Here is a tiny trained network, its code and every weight. The questions are about switching its units off for an input and a target symbol, where a switched-off unit gives its printed mean instead of its output.

import numpy as np


def w(rows, s, z=0):
    codes = np.array(rows[::2]) - 128.0
    scale = np.full(codes.shape[1], s)
    scale[-1] = z or s
    return codes * scale


def f(y):
    return y / 2 * (1 + np.tanh(0.7978845608 * (y + 0.044715 * y**3)))


def softmax(a):
    e = np.exp(a - a.max(-1, keepdims=True))
    return e / e.sum(-1, keepdims=True)


def log_softmax(a):
    a = a - a.max(-1, keepdims=True)
    return a - np.log(np.exp(a).sum(-1, keepdims=True))


def net(x, mask):
    ids = ['ΘΠαδζψω'.index(c) for c in x.split()]
    T = len(ids)
    res = E[ids] + P[:T]
    u = 0
    for l in range(2):
        r = res
        for j in range(2):
            rows = slice(4 * j, 4 * j + 4)
            q, k, v = (r @ M[l][rows].T for M in (Q, K, V))
            z = softmax(np.where(np.tri(T) > 0, q @ k.T / 4**0.5, -1e9)) @ v
            o = O[l][rows]
            res = res + np.where(mask[u + j], z, o[:, -1]) @ o[:, :-1]
        u += 2
        y = f(res @ A[l][:, :-1].T + A[l][:, -1])
        res = res + np.where(mask[u : u + 16], y, B[l][:, -1]) @ B[l][:, :-1]
        u += 16
    return log_softmax(res[-1] @ U[:, :-1].T + U[:, -1])


Q, K, V, O, A, B = {}, {}, {}, {}, {}, {}
E = w([
[136,49,67,153,111,239],'Θ',
[132,42,99,74,156,118],'Π',
[151,73,150,108,2,168],'α',
[32,37,185,106,81,99],'δ',
[65,199,136,193,84,88],'ζ',
[14,107,74,204,91,100],'ψ',
[186,184,92,115,86,116],'ω',
],0.015)
P = w([
[63,247,160,61,194,205],'0',
[81,186,117,61,161,169],'1',
[95,134,111,61,133,157],'2',
[108,111,101,68,133,138],'3',
[114,95,117,99,116,136],'4',
[138,79,90,83,130,94],'5',
[142,78,131,137,105,111],'6',
[169,63,123,121,115,71],'7',
[178,78,141,158,112,59],'8',
[187,41,152,169,74,63],'9',
[204,48,119,164,109,2],'10',
[207,36,166,215,53,56],'11',
],0.0066)
Q[0] = w([
[85,172,133,82,168,140],'0.h1',
[204,123,190,226,181,61],'0.h1',
[176,181,254,139,156,173],'0.h1',
[107,149,90,88,62,81],'0.h1',
[83,152,130,146,133,117],'0.h2',
[156,47,149,76,163,166],'0.h2',
[138,95,145,185,84,112],'0.h2',
[69,85,133,83,118,196],'0.h2',
],0.0056)
K[0] = w([
[92,216,126,57,93,109],'0.h1',
[129,201,147,81,117,142],'0.h1',
[105,169,123,113,181,127],'0.h1',
[160,45,120,174,90,124],'0.h1',
[44,124,106,169,160,142],'0.h2',
[82,144,80,91,130,168],'0.h2',
[113,102,119,172,234,103],'0.h2',
[174,112,91,165,132,2],'0.h2',
],0.0053)
V[0] = w([
[38,68,94,63,135,137],'0.h1',
[179,134,67,136,94,143],'0.h1',
[110,84,117,133,75,85],'0.h1',
[175,85,103,124,103,156],'0.h1',
[138,124,147,97,157,227],'0.h2',
[104,129,160,33,128,136],'0.h2',
[173,124,126,79,147,163],'0.h2',
[110,208,254,132,152,117],'0.h2',
],0.0067)
O[0] = w([
[112,133,8,255,83,22,253],'0.h1',
[172,57,246,145,136,34,159],'0.h1',
[209,66,159,213,195,85,168],'0.h1',
[221,166,121,193,115,161,196],'0.h1',
[72,111,102,82,52,90,185],'0.h2',
[151,120,113,137,73,114,154],'0.h2',
[167,149,128,94,77,110,138],'0.h2',
[103,121,139,63,72,138,7],'0.h2',
],0.0047,0.0054)
A[0] = w([
[78,145,114,171,28,100,133],'0.n1',
[133,104,178,178,164,75,254],'0.n2',
[90,112,165,100,116,79,167],'0.n3',
[189,90,65,188,67,117,162],'0.n4',
[61,134,57,82,132,191,120],'0.n5',
[87,145,99,141,188,166,127],'0.n6',
[204,58,120,116,116,119,192],'0.n7',
[94,215,97,143,75,75,161],'0.n8',
[95,86,120,72,167,113,156],'0.n9',
[169,138,96,121,169,119,194],'0.n10',
[210,185,131,129,122,162,137],'0.n11',
[133,101,178,110,63,108,155],'0.n12',
[87,130,139,98,129,170,111],'0.n13',
[169,165,84,50,154,130,192],'0.n14',
[154,144,114,154,178,190,107],'0.n15',
[133,149,181,166,71,1,177],'0.n16',
],0.0085,0.0056)
B[0] = w([
[93,101,138,114,16,102,186],'0.n1',
[112,131,169,254,147,115,185],'0.n2',
[171,74,252,156,121,69,145],'0.n3',
[160,166,56,156,75,148,253],'0.n4',
[104,116,127,79,179,159,144],'0.n5',
[105,119,75,71,165,144,128],'0.n6',
[213,163,105,193,122,143,205],'0.n7',
[93,162,142,155,56,84,153],'0.n8',
[146,142,200,154,216,69,134],'0.n9',
[154,184,79,184,157,80,145],'0.n10',
[140,128,57,139,76,63,135],'0.n11',
[222,104,193,110,83,150,155],'0.n12',
[110,121,171,56,183,145,122],'0.n13',
[106,114,58,157,149,69,133],'0.n14',
[99,41,124,123,153,227,131],'0.n15',
[137,174,166,175,35,95,191],'0.n16',
],0.0054,0.013)
Q[1] = w([
[101,109,161,178,185,76],'1.h1',
[205,195,132,57,215,104],'1.h1',
[48,150,128,79,138,126],'1.h1',
[147,154,61,169,45,195],'1.h1',
[101,129,118,179,85,98],'1.h2',
[82,175,163,1,177,139],'1.h2',
[167,129,91,110,161,64],'1.h2',
[102,117,140,142,162,80],'1.h2',
],0.0081)
K[1] = w([
[137,123,178,142,135,93],'1.h1',
[176,97,129,35,113,164],'1.h1',
[74,193,125,12,105,141],'1.h1',
[158,107,131,182,96,147],'1.h1',
[160,88,146,175,156,149],'1.h2',
[70,133,129,2,131,140],'1.h2',
[100,88,134,168,79,171],'1.h2',
[157,150,113,99,81,197],'1.h2',
],0.0092)
V[1] = w([
[181,225,156,137,84,183],'1.h1',
[150,126,142,128,151,225],'1.h1',
[74,58,121,76,147,77],'1.h1',
[92,160,110,100,77,112],'1.h1',
[102,47,250,148,35,143],'1.h2',
[169,124,184,146,169,21],'1.h2',
[89,174,75,190,143,16],'1.h2',
[205,209,113,119,2,85],'1.h2',
],0.0064)
O[1] = w([
[146,241,141,93,119,165,152],'1.h1',
[188,118,120,125,97,159,90],'1.h1',
[159,112,168,137,76,135,77],'1.h1',
[137,136,170,121,149,158,147],'1.h1',
[50,84,120,177,122,178,174],'1.h2',
[51,182,63,2,116,77,111],'1.h2',
[126,82,161,65,205,63,179],'1.h2',
[125,86,161,79,143,208,252],'1.h2',
],0.0083,0.015)
A[1] = w([
[106,84,154,107,100,69,25],'1.n1',
[113,193,58,130,114,137,254],'1.n2',
[144,137,124,99,167,187,106],'1.n3',
[44,126,165,128,104,98,109],'1.n4',
[141,179,133,136,118,99,164],'1.n5',
[94,119,190,154,122,102,78],'1.n6',
[176,164,125,133,134,78,74],'1.n7',
[196,129,120,75,163,147,110],'1.n8',
[75,182,171,141,165,76,178],'1.n9',
[132,104,148,143,105,1,147],'1.n10',
[166,103,177,146,166,155,246],'1.n11',
[202,74,170,125,94,197,196],'1.n12',
[128,102,134,110,72,106,120],'1.n13',
[96,115,103,150,81,66,175],'1.n14',
[157,89,41,76,159,173,110],'1.n15',
[156,180,106,101,124,150,170],'1.n16',
],0.0097,0.0031)
B[1] = w([
[178,136,124,122,148,204,171],'1.n1',
[112,180,70,103,173,207,159],'1.n2',
[87,103,182,152,151,128,154],'1.n3',
[148,119,127,122,134,160,198],'1.n4',
[69,105,132,116,138,87,133],'1.n5',
[157,147,179,122,137,184,184],'1.n6',
[129,121,165,162,131,78,134],'1.n7',
[212,131,248,81,129,185,151],'1.n8',
[93,105,116,87,112,29,160],'1.n9',
[147,143,93,74,92,137,196],'1.n10',
[142,122,194,121,146,40,176],'1.n11',
[128,140,130,165,144,54,248],'1.n12',
[223,94,133,101,114,144,158],'1.n13',
[149,104,89,94,88,164,182],'1.n14',
[71,170,200,112,115,160,198],'1.n15',
[178,132,113,143,188,254,148],'1.n16',
],0.0069,0.016)
U = w([
[191,184,32,5,132,145,176],'Θ',
[83,20,96,99,202,17,253],'Π',
[5,159,192,96,152,76,169],'α',
[215,163,107,199,55,79,104],'δ',
[74,147,161,211,204,198,94],'ζ',
[29,52,3,115,86,154,126],'ψ',
[153,89,198,28,156,139,45],'ω',
],0.0051,0.0028)

Each question gives the input, a string of symbols that net reads in full, and the target symbol t.
The units are the heads (4 rows each of Q, K, V and O) and the neurons (one row each of A and B). Each row of codes is followed by its name. A weight is (code - 128) times the scale printed after its matrix; where a second scale follows, it is the last column's (O, A, B and U).
mask holds one flag per unit, layer by layer, with each layer's heads first. A switched-off unit (its flag False) gives its mean, the last column of its rows in O or B, instead of its output. The means were averaged over made-up inputs and are rounded, as every weight is.
A unit's drop is (log p(t) with every unit on - log p(t) with that unit switched off) / (log p(t) with every unit on - log p(t) with every unit switched off).
The circuit of an input: a set's keep is (log p(t) with only the set's units on - log p(t) with every unit switched off) / (log p(t) with every unit on - log p(t) with every unit switched off). Starting from the 12 units with the biggest drops (on a tie, the unit counted first), units are removed one at a time, each time the one whose removal leaves the highest keep (on an exact tie, the one counted first), for as long as the keep stays at least 0.8.
circuit, biggest first: the units of the circuit, biggest drop first
unit that matters most: the unit with the biggest drop
k most important neurons: the k neurons with the biggest drops, biggest first
top k neurons in layer l: the k neurons of layer l with the biggest drops, biggest first
heads that matter: for each layer, one digit per head in row order, 1 if its drop is at least 0.15 and else 0, layers parted by /
input ω δ Θ ψ δ δ ω Θ δ, target δ: 4 most important neurons => (0.n7, 0.n4, 0.n1, 0.n10)
input Θ Θ δ α Θ Θ ψ ψ ω, target Π: circuit, biggest first => (1.h2, 0.n2, 1.h1)
input Π Θ Θ Θ Θ δ ζ, target α: heads that matter => 00 / 10
input Π δ δ α α Θ α Θ δ ω, target ψ: heads that matter => 00 / 01
input Θ δ δ Θ Π ζ, target Θ: top 3 neurons in layer 1 => (1.n10, 1.n14, 1.n2)
input Π Θ Θ, target δ: circuit, biggest first => (1.h2)
input δ α ω δ δ α ω Θ ψ Π α Θ, target ζ: heads that matter => 00 / 10
input ψ Θ Θ Θ δ ω Π Π ζ, target α: circuit, biggest first => (1.h1, 1.n9, 0.n16)
input Θ Θ Π, target δ: circuit, biggest first => (1.h2, 0.n15)
input δ Θ α ω ω Θ, target ω: 2 most important neurons => (1.n8, 0.n16)
input Θ Θ Θ Π Θ ψ α Θ α Θ α Θ, target ζ: 2 most important neurons => (0.n16, 0.n7)
input ζ δ δ Θ Θ Θ Θ ζ Π ψ, target Θ: heads that matter => 00 / 01
input Π α Θ δ Θ α Θ δ Θ ψ ψ, target ψ: circuit, biggest first => (1.n14, 0.n1, 1.n12)
input α ω δ Θ δ δ δ δ Θ, target ψ: heads that matter => 00 / 11
input Θ ω δ Π Θ Π Θ Θ Θ α Θ ω, target Θ: unit that matters most => 1.h1
input Π ω ψ Π ζ Π, target Π: heads that matter => 00 / 10
input ω Θ ω Θ Π Θ ζ Π δ ψ ψ Θ, target Π: circuit, biggest first => (0.n2, 1.h2)
input ψ ζ ζ ψ δ Θ Θ δ δ α, target ψ: circuit, biggest first => (1.h2, 0.n2, 0.n3)
input α ω δ ω ψ ψ Θ Π Θ α ω, target ζ: 2 most important neurons => (0.n7, 0.n12)
input Θ Θ δ Θ Θ Π, target δ: top neuron in layer 0 => (0.n4)
input δ Π Θ Θ Θ δ δ Π, target ψ: 2 most important neurons => (0.n2, 0.n16)
input ζ ψ δ Π, target ψ: heads that matter => 10 / 11
input δ Θ Π Θ δ Π Π Π Π Π, target Θ: heads that matter => 00 / 01
input δ δ δ Π ω ζ Π Θ Π δ δ, target ψ: heads that matter => 10 / 01
input Θ ω ψ δ δ Θ α ψ ψ ω δ, target ω: heads that matter => 00 / 01
input Θ Π ω Θ ω δ α ω ψ, target ψ: heads that matter => 00 / 00
input ω ω ω ω Θ Π ω, target Θ: heads that matter => 00 / 01
input Θ ω α Θ ω δ, target ω: heads that matter => 00 / 00
